[[ 2 56 63 50 -4]
 [ 1 28 63 21 -1]
 [ 4 62 63 54 -4]
 [13 60 63 39 -5]
 [10 66 63 47 -5]]
:
[[ 2 56]
 [ 1 28]]

[[ 15   3 -47]
 [ -8  -4  26]
 [ 61  38  26]]
:
[[15  3]
 [-8 -4]]

[[ 11 -19  74  16]
 [ 35 -35  61 -32]
 [ 30 -13  35 -61]
 [ 32 -20  41 -56]
 [-15  66 -40 -68]]
:
[[ 11 -19]
 [ 35 -35]]

[[-20  18 -54]
 [-42  40 -27]]
:
[[-20  18]
 [-42  40]]

[[ 33  21  76]
 [-27 -44   9]]
:
[[ 33  21]
 [-27 -44]]

[[-24 -12   0 -10  -6]
 [-16 -53   0 -39 -17]
 [ 37  70   0  61  36]]
:
[[-24 -12]
 [-16 -53]]
---
[[ 31  -4  -1 -21  57]
 [ 19  -7  22 -33   5]
 [ -7  53  10 -19 -76]]
:
[[31 -4]
 [19 -7]]

[[56 14 17]
 [20 28 15]]
:
[[56 14]
 [20 28]]

[[-28  14 -66]
 [-65   0 -27]
 [-27  14 -76]
 [-19  14 -55]]
:
[[-28  14]
 [-65   0]]

[[  1  59 -58]
 [ 12  14   6]
 [ 25 -16  39]]
:
[[ 1 59]
 [12 14]]

[[-24  13 -61]
 [-15  15 -37]
 [-41 -17 -19]
 [-46 -22  -9]]
:
[[-24  13]
 [-15  15]]

[[ -9 -17]
 [-67  -3]
 [-36  40]
 [ -2 -47]
 [-34 -11]]
:
[[ -9 -17]
 [-67  -3]]

[[-27 -31 -25  -7]
 [-60 -26 -14 -55]
 [ -4  19 -31 -27]
 [-24 -30 -18  -5]
 [ 14  11  14 -50]]
:
[[-27 -31]
 [-60 -26]]

[[ -7  58]
 [-50 -64]
 [-29 -57]]
:
[[ -7  58]
 [-50 -64]]
---
[[ 14  56]
 [ 19  13]
 [-18  40]
 [-34   7]
 [ 47 -10]
 [ -4 -47]
 [-26 -18]]
:
[[-26  -4  47 -34 -18  19  14]
 [-18 -47 -10   7  40  13  56]]

[[ 24   7 -31]
 [-32 -40  -2]
 [ 52 -44 -15]
 [  0   0 -56]
 [ 70 -51   1]
 [ -2   2   4]
 [ 42 -68  -6]]
:
[[ 42  -2  70   0  52 -32  24]
 [-68   2 -51   0 -44 -40   7]
 [ -6   4   1 -56 -15  -2 -31]]

[[ 26  37  19 -18   3  -6  -2]
 [-10  40  54  31 -16  32   6]
 [ 20  -2 -22 -27  17 -17  -1]
 [ 29  26   7 -11  22   1   8]
 [ 28   6 -11   2  45  12  21]
 [ 55 -56 -61   8  70 -10  46]
 [ 25 -15   5  43  28  22  43]
 [ 20  -2  12  26  11  11  26]]
:
[[ 20  25  55  28  29  20 -10  26]
 [ -2 -15 -56   6  26  -2  40  37]
 [ 12   5 -61 -11   7 -22  54  19]
 [ 26  43   8   2 -11 -27  31 -18]
 [ 11  28  70  45  22  17 -16   3]
 [ 11  22 -10  12   1 -17  32  -6]
 [ 26  43  46  21   8  -1   6  -2]]

[[ 24  12 -13  14  13  33   4]
 [-15 -22  46  44  34  -4  37]
 [ 34  36   6 -24  21   6  -7]
 [ -3  29  48 -74   8 -73 -21]
 [  5  -8  32  45  40  17  33]
 [ 22  11 -21 -23  18   8 -20]
 [ 20   5 -16   4  17  22  -4]
 [ 28  13 -26 -30  24   9 -26]]
:
[[ 28  20  22   5  -3  34 -15  24]
 [ 13   5  11  -8  29  36 -22  12]
 [-26 -16 -21  32  48   6  46 -13]
 [-30   4 -23  45 -74 -24  44  14]
 [ 24  17  18  40   8  21  34  13]
 [  9  22   8  17 -73   6  -4  33]
 [-26  -4 -20  33 -21  -7  37   4]]

[[  4 -24 -27 -10  55 -23 -29 -28 -58 -17]
 [ 30 -22 -37  -3  10 -25 -42 -38  29 -38]
 [  6 -48  17 -35  -8 -43  24  17   3 -12]
 [ 31 -44  15 -58  49 -48  17  30  10  23]
 [-31 -23  31   3  14 -17  30  39 -39  14]]
:
[[-31  31   6  30   4]
 [-23 -44 -48 -22 -24]
 [ 31  15  17 -37 -27]
 [  3 -58 -35  -3 -10]
 [ 14  49  -8  10  55]
 [-17 -48 -43 -25 -23]
 [ 30  17  24 -42 -29]
 [ 39  30  17 -38 -28]
 [-39  10   3  29 -58]
 [ 14  23 -12 -38 -17]]

[[ 19  10  51 -54  -6  51 -28  52   9 -25   1 -19 -19]
 [  8   5  51 -44  -3  41 -28  57   8  -6  23 -21 -19]
 [ 13   1  49 -41 -12  44 -34  67   4 -38  21 -18 -16]
 [ 13 -13  54 -34  -7  44 -26  67  11 -21   5 -26 -22]]
:
[[ 13  13   8  19]
 [-13   1   5  10]
 [ 54  49  51  51]
 [-34 -41 -44 -54]
 [ -7 -12  -3  -6]
 [ 44  44  41  51]
 [-26 -34 -28 -28]
 [ 67  67  57  52]
 [ 11   4   8   9]
 [-21 -38  -6 -25]
 [  5  21  23   1]
 [-26 -18 -21 -19]
 [-22 -16 -19 -19]]
